Below is a small trained network, with its code and all its weights. Each question gives an input and a class and asks what happens when units are switched off, that is, made to give their printed mean instead of their output.

import numpy as np


def w(rows, s, z=0):
    codes = np.array(rows[::2]) - 128.0
    scale = np.full(codes.shape[1], s)
    scale[-1] = z or s
    return codes * scale


def f(y):
    return y / 2 * (1 + np.tanh(0.7978845608 * (y + 0.044715 * y**3)))


def log_softmax(a):
    a = a - a.max(-1, keepdims=True)
    return a - np.log(np.exp(a).sum(-1, keepdims=True))


def net(x, mask):
    res = np.array(x, float).reshape(1, 5) / 4 @ E
    y = f(res @ A[0][:, :-1].T + A[0][:, -1])
    res = res + np.where(mask, y, B[0][:, -1]) @ B[0][:, :-1]
    return log_softmax(res[-1] @ U[:, :-1].T + U[:, -1])


A, B = {}, {}
E = w([
[49,174,87,198,208,172,154],'x0',
[118,95,29,204,43,199,110],'x1',
[203,151,205,218,121,134,100],'x2',
[131,123,130,125,135,132,126],'x3',
[255,116,83,144,191,87,186],'x4',
],0.0099)
A[0] = w([
[73,142,143,130,64,201,4,153],'neuron 0',
[53,206,196,94,91,163,6,37],'neuron 1',
[146,165,194,212,92,179,108,139],'neuron 2',
[222,116,58,165,122,143,199,165],'neuron 3',
[53,100,31,59,120,87,184,139],'neuron 4',
[189,191,200,170,134,158,88,73],'neuron 5',
[112,180,254,74,187,69,96,158],'neuron 6',
[167,72,135,109,61,147,111,167],'neuron 7',
[107,211,215,66,194,88,168,1],'neuron 8',
[75,195,135,185,213,137,177,142],'neuron 9',
[147,146,149,205,126,107,66,71],'neuron 10',
[89,210,66,190,195,217,129,118],'neuron 11',
],0.0078,0.0047)
B[0] = w([
[161,205,87,141,161,151,100,222],'neuron 0',
[254,176,61,84,171,102,156,214],'neuron 1',
[84,104,151,110,150,169,157,195],'neuron 2',
[198,142,88,128,197,157,123,222],'neuron 3',
[117,112,160,102,133,215,157,212],'neuron 4',
[120,131,175,54,104,188,200,186],'neuron 5',
[116,78,60,172,126,158,97,255],'neuron 6',
[156,72,115,145,100,101,76,190],'neuron 7',
[128,65,11,186,116,146,157,199],'neuron 8',
[203,104,171,79,72,103,82,193],'neuron 9',
[90,94,142,77,71,184,172,156],'neuron 10',
[155,76,110,91,68,71,77,202],'neuron 11',
],0.0096,0.0098)
U = w([
[135,119,136,139,151,134,86,250],'0',
[184,181,104,115,185,121,121,90],'1',
[112,90,75,234,91,159,113,83],'2',
[160,82,146,70,51,53,85,83],'3',
[109,120,163,83,112,191,187,117],'4',
[99,155,163,169,158,78,102,156],'5',
[41,205,196,168,127,2,193,58],'6',
[59,214,176,167,118,24,204,72],'7',
],0.013,0.014)

Each question gives the input, the list of numbers given to net, and the class t.
The units are the neurons (one row each of A and B). Each row of codes is followed by its name. A weight is (code - 128) times the scale printed after its matrix; where a second scale follows, it is the last column's (A, B and U).
mask holds one flag per neuron, in row order. A switched-off neuron (its flag False) gives its mean, the last column of its row in B, instead of its output. The means were averaged over made-up inputs and are rounded, as every weight is.
A unit's drop is (log p(t) with every unit on - log p(t) with that unit switched off) / (log p(t) with every unit on - log p(t) with every unit switched off).
The circuit of an input: a set's keep is (log p(t) with only the set's units on - log p(t) with every unit switched off) / (log p(t) with every unit on - log p(t) with every unit switched off). Starting from all 12 units, units are removed one at a time, each time the one whose removal leaves the highest keep (on an exact tie, the one counted first), for as long as the keep stays at least 0.8.
units of the circuit, in order: the units of the circuit, biggest drop first
unit that matters most: the unit with the biggest drop
k most important neurons: the k neurons with the biggest drops, biggest first
drop of u: that unit's drop, to one decimal
input [-7,-4,-3,7,3], class 0: unit that matters most	neuron 11
input [-2,3,5,-2,-1], class 4: units of the circuit, in order	neuron 6; neuron 2; neuron 10
input [-2,7,-8,-5,-5], class 4: 2 most important neurons	neuron 4; neuron 6
input [8,-4,-2,-7,-1], class 3: 2 most important neurons	neuron 9; neuron 11
input [4,-8,-3,-3,5], class 2: units of the circuit, in order	neuron 8; neuron 6
input [8,6,-5,4,6], class 3: 2 most important neurons	neuron 11; neuron 9
input [-5,-6,-1,2,-8], class 1: 2 most important neurons	neuron 1; neuron 0
input [-5,-7,0,1,-4], class 2: units of the circuit, in order	neuron 6; neuron 8
input [8,-7,-2,7,2], class 3: 2 most important neurons	neuron 9; neuron 11
input [4,-6,-4,-2,4], class 2: units of the circuit, in order	neuron 8; neuron 1
input [7,7,-3,7,-1], class 0: units of the circuit, in order	neuron 6; neuron 8
input [5,-8,-2,1,-5], class 2: 2 most important neurons	neuron 8; neuron 6
input [6,5,-2,0,-1], class 3: 4 most important neurons	neuron 11; neuron 9; neuron 6; neuron 8
input [1,-2,-8,5,7], class 4: unit that matters most	neuron 4
input [7,-8,8,4,-2], class 2: 3 most important neurons	neuron 8; neuron 6; neuron 4
input [6,0,2,5,1], class 3: units of the circuit, in order	neuron 11; neuron 9
input [0,6,3,7,-1], class 0: 4 most important neurons	neuron 6; neuron 8; neuron 0; neuron 2
input [-6,1,8,6,-6], class 4: 2 most important neurons	neuron 5; neuron 2
input [-3,8,7,4,8], class 1: 3 most important neurons	neuron 3; neuron 6; neuron 8
input [-4,7,-8,-4,-8], class 1: units of the circuit, in order	neuron 0; neuron 1
input [8,6,-5,7,5], class 3: unit that matters most	neuron 11
input [1,7,-8,1,0], class 4: 3 most important neurons	neuron 4; neuron 6; neuron 8
input [-5,-6,-6,-3,2], class 2: drop of neuron 8	0.3
input [0,-7,-1,-2,-2], class 2: drop of neuron 8	0.3
input [5,7,-8,-4,-7], class 4: drop of neuron 8	0.2
input [4,3,-5,3,4], class 4: drop of neuron 0	0.6
input [-8,6,-7,7,-8], class 1: unit that matters most	neuron 0
